Below are the code and all the weights of a small trained network. Each question names an input and a class and asks about switching units off, where a switched-off unit gives its printed mean instead of its output.

import numpy as np


def w(rows, s, z=0):
    codes = np.array(rows[::2]) - 128.0
    scale = np.full(codes.shape[1], s)
    scale[-1] = z or s
    return codes * scale


def f(y):
    return np.maximum(y, 0)


def log_softmax(a):
    a = a - a.max(-1, keepdims=True)
    return a - np.log(np.exp(a).sum(-1, keepdims=True))


def net(x, mask):
    res = np.array(x, float).reshape(1, 3) / 4 @ E
    y = f(res @ A[0][:, :-1].T + A[0][:, -1])
    res = res + np.where(mask, y, B[0][:, -1]) @ B[0][:, :-1]
    return log_softmax(res[-1] @ U[:, :-1].T + U[:, -1])


A, B = {}, {}
E = w([
[199,165,78,105,141,52],'x0',
[179,124,254,129,155,103],'x1',
[148,175,84,202,97,166],'x2',
],0.0094)
A[0] = w([
[80,37,142,51,176,128,97],'neuron 0',
[45,67,204,80,77,254,133],'neuron 1',
[236,138,71,69,141,7,8],'neuron 2',
[225,106,176,102,202,83,156],'neuron 3',
[35,89,108,141,149,153,108],'neuron 4',
[99,77,184,8,112,76,150],'neuron 5',
[74,150,74,99,134,136,107],'neuron 6',
[190,167,231,115,149,102,197],'neuron 7',
[43,46,166,145,151,219,13],'neuron 8',
[222,158,89,129,157,67,16],'neuron 9',
[33,56,115,88,183,38,102],'neuron 10',
],0.0072,0.0018)
B[0] = w([
[136,214,86,146,122,100,210],'neuron 0',
[239,180,157,125,43,174,254],'neuron 1',
[147,114,147,3,106,192,236],'neuron 2',
[199,145,71,153,89,114,235],'neuron 3',
[175,120,131,96,56,58,187],'neuron 4',
[129,205,84,194,104,124,237],'neuron 5',
[186,73,64,156,153,112,178],'neuron 6',
[121,98,49,193,76,83,243],'neuron 7',
[178,137,96,82,104,198,217],'neuron 8',
[146,181,117,56,116,221,196],'neuron 9',
[115,206,102,161,169,96,203],'neuron 10',
],0.0077,0.0065)
U = w([
[254,148,183,58,77,216,142],'0',
[209,127,89,188,82,102,248],'1',
[173,242,106,198,136,146,161],'2',
[148,134,214,133,139,119,133],'3',
[119,56,218,143,187,120,4],'4',
],0.0063,0.0031)

Each question gives the input, the list of numbers given to net, and the class t.
The units are the neurons (one row each of A and B). Each row of codes is followed by its name. A weight is (code - 128) times the scale printed after its matrix; where a second scale follows, it is the last column's (A, B and U).
mask holds one flag per neuron, in row order. A switched-off neuron (its flag False) gives its mean, the last column of its row in B, instead of its output. The means were averaged over made-up inputs and are rounded, as every weight is.
A unit's drop is (log p(t) with every unit on - log p(t) with that unit switched off) / (log p(t) with every unit on - log p(t) with every unit switched off).
The circuit of an input: a set's keep is (log p(t) with only the set's units on - log p(t) with every unit switched off) / (log p(t) with every unit on - log p(t) with every unit switched off). Starting from all 11 units, units are removed one at a time, each time the one whose removal leaves the highest keep (on an exact tie, the one counted first), for as long as the keep stays at least 0.8.
circuit, biggest first: the units of the circuit, biggest drop first
most important unit: the unit with the biggest drop
k most important neurons: the k neurons with the biggest drops, biggest first
drop when u is switched off: that unit's drop, to one decimal
input [6,-3,1], class 0: circuit, biggest first : (neuron 2; neuron 9)
input [-2,-4,-8], class 2: most important unit : neuron 10
input [-8,-8,0], class 0: circuit, biggest first : (neuron 1; neuron 8)
input [8,-7,6], class 0: circuit, biggest first : (neuron 2; neuron 9)
input [8,-3,8], class 0: 2 most important neurons : (neuron 2; neuron 9)
input [-1,6,-8], class 2: circuit, biggest first : (neuron 5; neuron 0)
input [5,2,-8], class 2: circuit, biggest first : (neuron 5; neuron 10)
input [8,2,8], class 0: 2 most important neurons : (neuron 2; neuron 9)
input [-3,7,-4], class 1: circuit, biggest first : (neuron 7; neuron 2)
input [-5,8,-2], class 1: 3 most important neurons : (neuron 7; neuron 2; neuron 9)
input [-5,6,-7], class 2: 2 most important neurons : (neuron 5; neuron 0)
input [4,7,-3], class 1: 3 most important neurons : (neuron 7; neuron 3; neuron 1)
input [1,-3,-8], class 2: 3 most important neurons : (neuron 10; neuron 5; neuron 0)
input [-7,-1,-8], class 2: circuit, biggest first : (neuron 0)
input [-6,-2,6], class 0: drop when neuron 0 is switched off : 0.1
input [-2,8,5], class 1: drop when neuron 2 is switched off : 0.2
input [4,7,-7], class 1: drop when neuron 7 is switched off : 0.6
input [0,1,-7], class 2: drop when neuron 5 is switched off : 0.2
